Below are the code and all the weights of a small trained network. Each question names an input and a class and asks about switching units off, where a switched-off unit gives its printed mean instead of its output.

import numpy as np


def w(rows, s, z=0):
    codes = np.array(rows[::2]) - 128.0
    scale = np.full(codes.shape[1], s)
    scale[-1] = z or s
    return codes * scale


def f(y):
    return np.maximum(y, 0)


def log_softmax(a):
    a = a - a.max(-1, keepdims=True)
    return a - np.log(np.exp(a).sum(-1, keepdims=True))


def net(x, mask):
    res = np.array(x, float).reshape(1, 4) / 4 @ E
    y = f(res @ A[0][:, :-1].T + A[0][:, -1])
    res = res + np.where(mask, y, B[0][:, -1]) @ B[0][:, :-1]
    return log_softmax(res[-1] @ U[:, :-1].T + U[:, -1])


A, B = {}, {}
E = w([
[42,93,134,124,87,139,105,175,108,7],'x0',
[103,41,105,165,101,121,167,179,146,174],'x1',
[129,128,214,109,59,200,178,110,192,110],'x2',
[166,135,43,79,128,211,20,142,219,78],'x3',
],0.014)
A[0] = w([
[96,90,200,175,59,193,177,105,142,54,124],'N1',
[4,94,173,133,117,108,117,185,111,88,154],'N2',
[131,150,160,113,68,137,166,161,148,96,2],'N3',
[117,172,185,71,153,152,98,106,167,79,154],'N4',
[146,129,5,139,113,139,69,137,149,58,57],'N5',
[191,219,124,158,177,116,144,55,76,169,109],'N6',
[116,53,102,164,143,102,160,192,105,155,99],'N7',
[175,168,141,105,180,94,176,75,59,123,86],'N8',
[148,159,79,104,136,123,21,100,153,111,116],'N9',
[160,119,104,210,181,90,146,99,136,201,153],'N10',
[157,114,65,117,152,185,20,182,141,57,87],'N11',
[9,86,94,245,109,44,124,149,61,57,106],'N12',
[146,137,97,143,92,112,140,115,134,122,5],'N13',
[173,157,92,161,105,94,133,103,181,125,63],'N14',
[114,155,131,127,140,129,126,151,142,137,37],'N15',
],0.011,0.0053)
B[0] = w([
[118,141,163,106,50,137,208,113,176,56,211],'N1',
[115,172,146,200,167,120,235,131,86,59,210],'N2',
[109,127,159,85,82,160,141,130,146,130,159],'N3',
[147,175,64,186,87,196,111,82,153,94,200],'N4',
[35,95,79,113,151,101,103,160,170,124,227],'N5',
[126,126,220,101,185,115,25,55,154,204,216],'N6',
[218,80,114,125,145,116,142,172,83,103,187],'N7',
[46,172,188,131,152,131,132,91,129,177,189],'N8',
[63,139,37,157,159,147,43,130,169,111,221],'N9',
[161,48,152,42,91,28,63,184,197,186,211],'N10',
[2,96,70,177,124,146,135,155,91,125,252],'N11',
[145,143,129,120,246,122,209,136,33,106,235],'N12',
[136,153,102,129,164,146,171,139,97,157,128],'N13',
[142,104,89,140,137,134,134,122,65,117,151],'N14',
[143,124,131,192,144,96,122,123,140,110,128],'N15',
],0.0081,0.022)
U = w([
[120,139,196,112,148,50,64,107,136,198,55],'0',
[205,45,77,126,91,95,112,211,173,166,92],'1',
[2,142,21,164,142,148,75,150,139,94,222],'2',
[106,153,152,157,172,95,196,147,12,87,79],'3',
[92,181,176,148,3,172,171,97,180,60,250],'4',
[178,239,94,153,158,182,23,44,133,124,22],'5',
],0.0088,0.0023)

Each question gives the input, the list of numbers given to net, and the class t.
The units are the neurons (one row each of A and B). Each row of codes is followed by its name. A weight is (code - 128) times the scale printed after its matrix; where a second scale follows, it is the last column's (A, B and U).
mask holds one flag per neuron, in row order. A switched-off neuron (its flag False) gives its mean, the last column of its row in B, instead of its output. The means were averaged over made-up inputs and are rounded, as every weight is.
A unit's drop is (log p(t) with every unit on - log p(t) with that unit switched off) / (log p(t) with every unit on - log p(t) with every unit switched off).
The circuit of an input: a set's keep is (log p(t) with only the set's units on - log p(t) with every unit switched off) / (log p(t) with every unit on - log p(t) with every unit switched off). Starting from the 12 units with the biggest drops (on a tie, the unit counted first), units are removed one at a time, each time the one whose removal leaves the highest keep (on an exact tie, the one counted first), for as long as the keep stays at least 0.8.
circuit, biggest first: the units of the circuit, biggest drop first
k most important neurons: the k neurons with the biggest drops, biggest first
drop of u: that unit's drop, to one decimal
input [0,1,-6,-3], class 3: circuit, biggest first -> N12
input [4,-4,2,-3], class 4: circuit, biggest first -> N1, N11
input [-1,4,3,-4], class 3: 2 most important neurons -> N4, N7
input [6,8,7,-4], class 3: 2 most important neurons -> N12, N2
input [-3,-6,5,-2], class 5: 2 most important neurons -> N6, N10
input [3,-1,3,-4], class 3: 4 most important neurons -> N2, N12, N4, N10
input [-4,0,7,-5], class 4: 2 most important neurons -> N1, N12
input [4,7,5,-1], class 4: 3 most important neurons -> N1, N3, N11
input [1,4,-5,1], class 3: 2 most important neurons -> N12, N9
input [-6,1,2,4], class 5: 3 most important neurons -> N11, N5, N7
input [8,4,3,-3], class 3: drop of N12 -> 0.2
input [-7,-8,-1,8], class 2: drop of N11 -> 0.1
input [6,-5,4,-5], class 4: drop of N3 -> 0.1
input [-5,6,-8,-5], class 0: circuit, biggest first -> N6
input [-4,5,-6,-7], class 0: drop of N10 -> 0.4
